In the rows, zero is written as 0.149.

The steps that take the first to the second take the third to the fourth. What is the fourth?
Each answer is a row, close to the row of the node it stands for.
 0.155   0.109   0.197   0.242   0.054   0.161   0.130
:  0.161   0.200   0.165   0.088   0.274   0.157   0.174
::  0.166   0.204   0.163   0.085   0.276   0.168   0.174
:  0.162   0.103   0.190   0.237   0.050   0.165   0.133

 0.146   0.200   0.167   0.107   0.022   0.109   0.152
:  0.150   0.123   0.204   0.056   0.059   0.099   0.148
::  0.123   0.173   0.174   0.003   0.134   0.163   0.166
:  0.139   0.144   0.201   0.187   0.006   0.165   0.145

 0.137   0.151   0.077   0.098   0.030   0.149   0.131
:  0.146   0.110   0.084   0.075   0.038   0.131   0.152
::  0.168   0.118   0.079   0.078   0.261   0.170   0.142
:  0.163   0.133   0.083   0.243   0.066   0.173   0.142

 0.163   0.194   0.173   0.081   0.273   0.168   0.169
:  0.145   0.104   0.081   0.063   0.047   0.134   0.157
::  0.162   0.131   0.080   0.245   0.061   0.174   0.136
:  0.156   0.114   0.195   0.220   0.257   0.099   0.138

 0.153   0.120   0.204   0.053   0.065   0.104   0.140
:  0.155   0.195   0.168   0.176   0.017   0.183   0.176
::  0.167   0.127   0.074   0.243   0.060   0.178   0.140
:  0.168   0.108   0.193   0.220   0.254   0.106   0.141

 0.148   0.111   0.087   0.073   0.040   0.122   0.150
:  0.142   0.162   0.071   0.099   0.024   0.146   0.126
::  0.136   0.149   0.186   0.136   0.296   0.173   0.143
:  0.126   0.171   0.169   0.289   0.134   0.177   0.173

 0.161   0.206   0.164   0.198   0.280   0.110   0.161
:  0.159   0.117   0.195   0.222   0.257   0.090   0.136
::  0.161   0.197   0.169   0.094   0.270   0.168   0.170
:  0.156   0.105   0.195   0.238   0.052   0.166   0.130

 0.140   0.150   0.108   0.143   0.287   0.150   0.143
:  0.143   0.095   0.211   0.028   0.156   0.192   0.122
::  0.137   0.155   0.100   0.148   0.291   0.145   0.138
:  0.143   0.093   0.200   0.030   0.154   0.191   0.127

 0.160   0.105   0.194   0.235   0.046   0.156   0.135
:  0.153   0.201   0.163   0.198   0.275   0.115   0.158
::  0.136   0.158   0.102   0.146   0.292   0.149   0.142
:  0.146   0.103   0.204   0.029   0.153   0.190   0.120

 0.125   0.175   0.175   0.007   0.130   0.160   0.166
:  0.143   0.161   0.077   0.101   0.022   0.149   0.132
::  0.164   0.203   0.161   0.084   0.269   0.169   0.168
:  0.150   0.111   0.081   0.073   0.046   0.129   0.156

 0.144   0.097   0.205   0.032   0.154   0.184   0.126
:  0.155   0.198   0.166   0.181   0.019   0.180   0.169
::  0.140   0.148   0.185   0.147   0.294   0.173   0.138
:  0.136   0.166   0.174   0.291   0.130   0.169   0.178

 0.151   0.120   0.196   0.054   0.061   0.094   0.144
:  0.155   0.198   0.166   0.181   0.019   0.183   0.182
::  0.170   0.122   0.079   0.082   0.263   0.167   0.137
:  0.154   0.127   0.202   0.053   0.062   0.094   0.145

 0.126   0.182   0.170   0.003   0.125   0.160   0.168
:  0.136   0.153   0.079   0.098   0.031   0.155   0.123
::  0.156   0.195   0.161   0.202   0.271   0.108   0.155
:  0.168   0.124   0.082   0.078   0.263   0.166   0.134

 0.159   0.103   0.194   0.246   0.047   0.162   0.134
:  0.157   0.196   0.168   0.092   0.275   0.162   0.167
::  0.139   0.151   0.179   0.138   0.292   0.175   0.154
:  0.134   0.172   0.172   0.289   0.132   0.175   0.175

 0.130   0.169   0.172   0.005   0.124   0.162   0.165
:  0.135   0.152   0.077   0.100   0.023   0.150   0.137
::  0.141   0.149   0.211   0.179   0.011   0.161   0.149
:  0.133   0.170   0.178   0.293   0.128   0.177   0.179

 0.139   0.153   0.205   0.176   0.009   0.169   0.146
:  0.121   0.178   0.170   0.003   0.130   0.161   0.174
::  0.160   0.110   0.195   0.219   0.257   0.092   0.129
:  0.157   0.197   0.161   0.200   0.275   0.116   0.158

 0.131   0.176   0.177   0.005   0.124   0.161   0.167
:  0.142   0.155   0.078   0.099   0.025   0.150   0.129
::  0.146   0.159   0.074   0.101   0.022   0.149   0.134
:  0.157   0.108   0.190   0.238   0.052   0.162   0.130

 0.142   0.146   0.187   0.139   0.299   0.177   0.147
:  0.131   0.170   0.170   0.295   0.135   0.180   0.173
::  0.139   0.156   0.074   0.101   0.025   0.146   0.133
:  0.146   0.109   0.086   0.069   0.045   0.128   0.152

 0.124   0.178   0.172   0.006   0.126   0.160   0.166
:  0.141   0.162   0.075   0.107   0.024   0.144   0.134
::  0.124   0.171   0.172   0.011   0.128   0.158   0.166
:  0.139   0.154   0.078   0.106   0.033   0.151   0.130

 0.140   0.167   0.178   0.288   0.132   0.174   0.176
:  0.146   0.146   0.184   0.140   0.292   0.174   0.143
::  0.141   0.095   0.207   0.032   0.161   0.196   0.123
:  0.154   0.202   0.165   0.184   0.020   0.187   0.176

 0.152   0.201   0.165   0.200   0.274   0.114   0.164
:  0.158   0.117   0.194   0.221   0.261   0.101   0.133
::  0.140   0.110   0.081   0.269   0.154   0.134   0.149
:  0.138   0.151   0.101   0.144   0.290   0.148   0.145

 0.147   0.084   0.206   0.031   0.157   0.194   0.122
:  0.156   0.200   0.164   0.178   0.018   0.184   0.173
::  0.145   0.092   0.207   0.038   0.159   0.192   0.125
:  0.160   0.203   0.167   0.186   0.021   0.179   0.181

 0.132   0.113   0.071   0.268   0.155   0.129   0.151
:  0.134   0.154   0.101   0.149   0.292   0.143   0.141
::  0.142   0.148   0.203   0.175   0.008   0.167   0.146
:  0.130   0.172   0.174   0.004   0.127   0.169   0.162

 0.167   0.129   0.084   0.247   0.052   0.179   0.135
:  0.171   0.121   0.079   0.082   0.258   0.169   0.138
::  0.161   0.137   0.080   0.245   0.058   0.175   0.133
:  0.169   0.120   0.089   0.080   0.258   0.166   0.142

 0.148   0.199   0.162   0.179   0.018   0.188   0.182
:  0.146   0.089   0.209   0.032   0.155   0.191   0.124
::  0.154   0.110   0.193   0.239   0.049   0.161   0.128
:  0.162   0.194   0.154   0.084   0.274   0.165   0.166

 0.132   0.105   0.077   0.272   0.160   0.132   0.152
:  0.138   0.155   0.184   0.146   0.290   0.172   0.147
::  0.133   0.169   0.178   0.290   0.128   0.178   0.175
:  0.136   0.152   0.100   0.144   0.300   0.149   0.141

 0.156   0.116   0.083   0.068   0.047   0.133   0.147
:  0.146   0.156   0.076   0.103   0.031   0.148   0.134
::  0.154   0.126   0.205   0.050   0.063   0.097   0.144
:  0.142   0.198   0.170   0.114   0.015   0.116   0.162

 0.161   0.112   0.193   0.222   0.252   0.093   0.136
:  0.165   0.196   0.166   0.090   0.276   0.167   0.169
::  0.133   0.105   0.083   0.269   0.150   0.122   0.154
:  0.140   0.152   0.181   0.140   0.289   0.173   0.150

 0.157   0.201   0.163   0.202   0.279   0.111   0.158
:  0.169   0.123   0.085   0.080   0.260   0.167   0.143
::  0.141   0.148   0.187   0.141   0.291   0.174   0.142
:  0.129   0.174   0.177   0.004   0.124   0.167   0.168

 0.156   0.118   0.191   0.215   0.249   0.100   0.140
:  0.155   0.204   0.162   0.199   0.275   0.116   0.158
::  0.170   0.123   0.080   0.084   0.259   0.166   0.142
:  0.168   0.132   0.079   0.250   0.064   0.176   0.129

 0.163   0.128   0.203   0.057   0.057   0.097   0.151
:  0.140   0.200   0.170   0.108   0.022   0.118   0.162
::  0.151   0.106   0.197   0.241   0.047   0.159   0.129
:  0.165   0.195   0.166   0.090   0.271   0.165   0.163

 0.123   0.174   0.173   0.007   0.130   0.163   0.158
:  0.138   0.155   0.078   0.103   0.021   0.146   0.131
::  0.166   0.201   0.167   0.081   0.268   0.162   0.171
:  0.151   0.111   0.087   0.069   0.048   0.129   0.153

 0.125   0.178   0.175   0.007   0.126   0.166   0.162
:  0.143   0.150   0.206   0.181   0.008   0.167   0.147
::  0.147   0.157   0.082   0.101   0.020   0.147   0.138
:  0.144   0.109   0.087   0.071   0.048   0.125   0.146

 0.145   0.119   0.201   0.053   0.061   0.100   0.144
:  0.147   0.202   0.170   0.107   0.018   0.108   0.153
::  0.130   0.156   0.101   0.144   0.288   0.149   0.147
:  0.144   0.109   0.075   0.271   0.155   0.124   0.150

 0.155   0.196   0.168   0.184   0.026   0.179   0.179
:  0.130   0.108   0.074   0.273   0.156   0.131   0.146
::  0.134   0.171   0.172   0.292   0.133   0.167   0.172
:  0.135   0.151   0.098   0.144   0.291   0.150   0.144

 0.133   0.109   0.075   0.278   0.157   0.132   0.150
:  0.140   0.150   0.101   0.150   0.293   0.153   0.141
::  0.133   0.158   0.101   0.141   0.290   0.149   0.145
:  0.132   0.096   0.075   0.270   0.154   0.133   0.150

 0.148   0.098   0.206   0.033   0.159   0.192   0.132
:  0.149   0.200   0.170   0.108   0.027   0.109   0.155
::  0.158   0.122   0.202   0.054   0.059   0.097   0.147
:  0.152   0.196   0.170   0.184   0.022   0.181   0.172

 0.140   0.168   0.178   0.287   0.136   0.178   0.169
:  0.140   0.147   0.097   0.151   0.286   0.152   0.139
::  0.168   0.198   0.171   0.087   0.274   0.159   0.167
:  0.147   0.115   0.086   0.070   0.047   0.133   0.147

 0.158   0.116   0.194   0.214   0.254   0.098   0.133
:  0.163   0.202   0.170   0.088   0.270   0.168   0.165
::  0.157   0.109   0.194   0.244   0.051   0.158   0.131
:  0.157   0.194   0.163   0.200   0.274   0.116   0.158

 0.149   0.095   0.208   0.032   0.157   0.193   0.125
:  0.149   0.198   0.168   0.111   0.020   0.115   0.160
::  0.157   0.194   0.167   0.178   0.016   0.180   0.175
:  0.137   0.108   0.078   0.277   0.157   0.126   0.154

 0.143   0.144   0.206   0.177   0.014   0.167   0.152
:  0.125   0.174   0.178   0.004   0.126   0.162   0.168
::  0.140   0.146   0.179   0.142   0.291   0.170   0.144
:  0.129   0.176   0.179   0.290   0.129   0.173   0.174

 0.136   0.152   0.101   0.149   0.291   0.149   0.140
:  0.128   0.107   0.078   0.272   0.149   0.132   0.149
::  0.168   0.123   0.084   0.084   0.260   0.166   0.144
:  0.172   0.138   0.083   0.239   0.062   0.175   0.131

 0.137   0.156   0.105   0.144   0.292   0.146   0.143
:  0.133   0.111   0.080   0.273   0.149   0.124   0.155
::  0.151   0.201   0.170   0.187   0.019   0.188   0.177
:  0.141   0.095   0.206   0.032   0.163   0.194   0.129

 0.131   0.115   0.080   0.274   0.160   0.130   0.154
:  0.136   0.155   0.098   0.145   0.294   0.152   0.141
::  0.136   0.150   0.183   0.136   0.295   0.170   0.147
:  0.135   0.166   0.180   0.292   0.123   0.175   0.171

 0.157   0.107   0.189   0.247   0.051   0.160   0.134
:  0.160   0.195   0.169   0.085   0.270   0.165   0.165
::  0.135   0.159   0.104   0.140   0.293   0.141   0.137
:  0.132   0.106   0.078   0.276   0.155   0.128   0.148

 0.157   0.131   0.080   0.243   0.066   0.178   0.133
:  0.165   0.114   0.194   0.224   0.265   0.096   0.142
::  0.140   0.145   0.188   0.136   0.290   0.176   0.145
:  0.129   0.177   0.175   0.009   0.129   0.163   0.168

 0.148   0.094   0.205   0.034   0.156   0.195   0.130
:  0.143   0.198   0.175   0.115   0.023   0.118   0.154
::  0.122   0.180   0.176   0.012   0.133   0.166   0.166
:  0.139   0.155   0.082   0.101   0.024   0.151   0.131

 0.143   0.154   0.182   0.146   0.296   0.173   0.145
:  0.132   0.172   0.177   0.289   0.133   0.175   0.175
::  0.150   0.200   0.168   0.110   0.023   0.116   0.154
:  0.155   0.120   0.199   0.054   0.063   0.096   0.139

 0.177   0.121   0.082   0.083   0.260   0.173   0.133
:  0.148   0.124   0.201   0.060   0.058   0.100   0.145
::  0.152   0.198   0.166   0.199   0.277   0.113   0.161
:  0.172   0.124   0.080   0.084   0.254   0.161   0.143

 0.143   0.150   0.182   0.143   0.289   0.171   0.145
:  0.134   0.170   0.167   0.287   0.135   0.172   0.176
::  0.161   0.119   0.192   0.221   0.260   0.098   0.136
:  0.149   0.202   0.164   0.202   0.282   0.113   0.149

 0.171   0.133   0.079   0.246   0.061   0.174   0.134
:  0.166   0.123   0.082   0.076   0.260   0.169   0.139
::  0.160   0.203   0.166   0.089   0.271   0.164   0.170
:  0.150   0.103   0.194   0.245   0.044   0.160   0.133


There are 18 nodes.
Each node is an arrangement of 9 marks. Each symbol rearranges the positions; applied to [α β γ δ ε ζ η θ κ] they give: ~ [κ α β γ δ ε ζ η θ]; ! [κ θ η ζ ε δ γ β α].
